Below is a small trained network, with its code and all its weights. Each question gives an input and a class and asks what happens when units are switched off, that is, made to give their printed mean instead of their output.

import numpy as np


def w(rows, s, z=0):
    codes = np.array(rows[::2]) - 128.0
    scale = np.full(codes.shape[1], s)
    scale[-1] = z or s
    return codes * scale


def f(y):
    return np.maximum(y, 0)


def log_softmax(a):
    a = a - a.max(-1, keepdims=True)
    return a - np.log(np.exp(a).sum(-1, keepdims=True))


def net(x, mask):
    res = np.array(x, float).reshape(1, 4) / 4 @ E
    y = f(res @ A[0][:, :-1].T + A[0][:, -1])
    res = res + np.where(mask, y, B[0][:, -1]) @ B[0][:, :-1]
    return log_softmax(res[-1] @ U[:, :-1].T + U[:, -1])


A, B = {}, {}
E = w([
[130,214,159,246],'x0',
[127,129,128,127],'x1',
[46,71,107,193],'x2',
[149,58,248,151],'x3',
],0.012)
A[0] = w([
[9,94,162,175,35],'N1',
[112,163,205,158,118],'N2',
[53,55,140,174,5],'N3',
[147,107,159,134,149],'N4',
[112,91,34,184,64],'N5',
[240,162,154,108,48],'N6',
[234,169,128,109,4],'N7',
[241,179,191,79,93],'N8',
[164,185,117,176,88],'N9',
[125,105,67,64,60],'N10',
[163,192,128,82,8],'N11',
[90,72,131,5,59],'N12',
[229,144,95,131,50],'N13',
[162,199,156,82,34],'N14',
[110,81,88,69,30],'N15',
[127,203,157,162,65],'N16',
[130,206,107,199,109],'N17',
[81,217,35,102,62],'N18',
[64,162,148,145,81],'N19',
[98,181,156,156,22],'N20',
[141,79,254,121,105],'N21',
[151,140,178,176,119],'N22',
[167,134,120,108,10],'N23',
[71,76,66,197,8],'N24',
[90,226,45,80,165],'N25',
[124,115,53,103,129],'N26',
[117,165,160,153,74],'N27',
[71,218,139,167,92],'N28',
[102,62,195,47,137],'N29',
[145,99,72,96,91],'N30',
],0.014,0.0022)
B[0] = w([
[112,77,157,87,235],'N1',
[164,161,107,149,211],'N2',
[77,120,150,76,222],'N3',
[139,130,150,146,169],'N4',
[78,107,175,81,204],'N5',
[87,92,136,95,205],'N6',
[104,99,145,80,196],'N7',
[84,95,151,96,232],'N8',
[161,98,79,118,207],'N9',
[147,122,102,132,196],'N10',
[100,106,144,96,182],'N11',
[152,116,82,126,232],'N12',
[92,109,133,103,176],'N13',
[83,87,133,92,187],'N14',
[150,121,82,109,194],'N15',
[156,127,88,99,211],'N16',
[169,123,81,125,245],'N17',
[121,196,205,252,250],'N18',
[130,125,111,106,174],'N19',
[132,146,81,103,187],'N20',
[150,206,195,220,254],'N21',
[142,151,89,160,205],'N22',
[104,99,116,117,149],'N23',
[103,67,133,82,221],'N24',
[127,150,176,187,255],'N25',
[131,167,123,161,191],'N26',
[149,117,96,125,180],'N27',
[153,117,99,115,229],'N28',
[174,159,91,160,223],'N29',
[160,143,82,144,176],'N30',
],0.013,0.014)
U = w([
[134,148,151,206,253],'0',
[178,116,3,131,51],'1',
[32,87,128,82,39],'2',
],0.019,0.0039)

Each question gives the input, the list of numbers given to net, and the class t.
The units are the neurons (one row each of A and B). Each row of codes is followed by its name. A weight is (code - 128) times the scale printed after its matrix; where a second scale follows, it is the last column's (A, B and U).
mask holds one flag per neuron, in row order. A switched-off neuron (its flag False) gives its mean, the last column of its row in B, instead of its output. The means were averaged over made-up inputs and are rounded, as every weight is.
A unit's drop is (log p(t) with every unit on - log p(t) with that unit switched off) / (log p(t) with every unit on - log p(t) with every unit switched off).
The circuit of an input: a set's keep is (log p(t) with only the set's units on - log p(t) with every unit switched off) / (log p(t) with every unit on - log p(t) with every unit switched off). Starting from the 12 units with the biggest drops (on a tie, the unit counted first), units are removed one at a time, each time the one whose removal leaves the highest keep (on an exact tie, the one counted first), for as long as the keep stays at least 0.8.
units of the circuit, in order: the units of the circuit, biggest drop first
k most important neurons: the k neurons with the biggest drops, biggest first
drop of u: that unit's drop, to one decimal
input [5,0,-7,4], class 2: units of the circuit, in order	[N8]
input [-2,5,5,-4], class 2: 2 most important neurons	[N21; N5]
input [-4,6,-4,-5], class 0: 2 most important neurons	[N18; N25]
input [4,-3,-7,-7], class 0: 2 most important neurons	[N18; N25]
input [-8,1,0,8], class 0: 2 most important neurons	[N21; N17]
input [-2,5,-5,-6], class 0: 2 most important neurons	[N18; N25]
input [-8,6,0,7], class 1: 4 most important neurons	[N12; N18; N29; N25]
input [3,-7,4,-3], class 2: 2 most important neurons	[N21; N5]
input [6,5,1,-8], class 0: 2 most important neurons	[N18; N25]
input [7,4,-8,-4], class 2: drop of N8	0.5
input [7,-8,-4,6], class 1: drop of N16	0.2
input [-4,1,0,-6], class 0: drop of N18	0.1
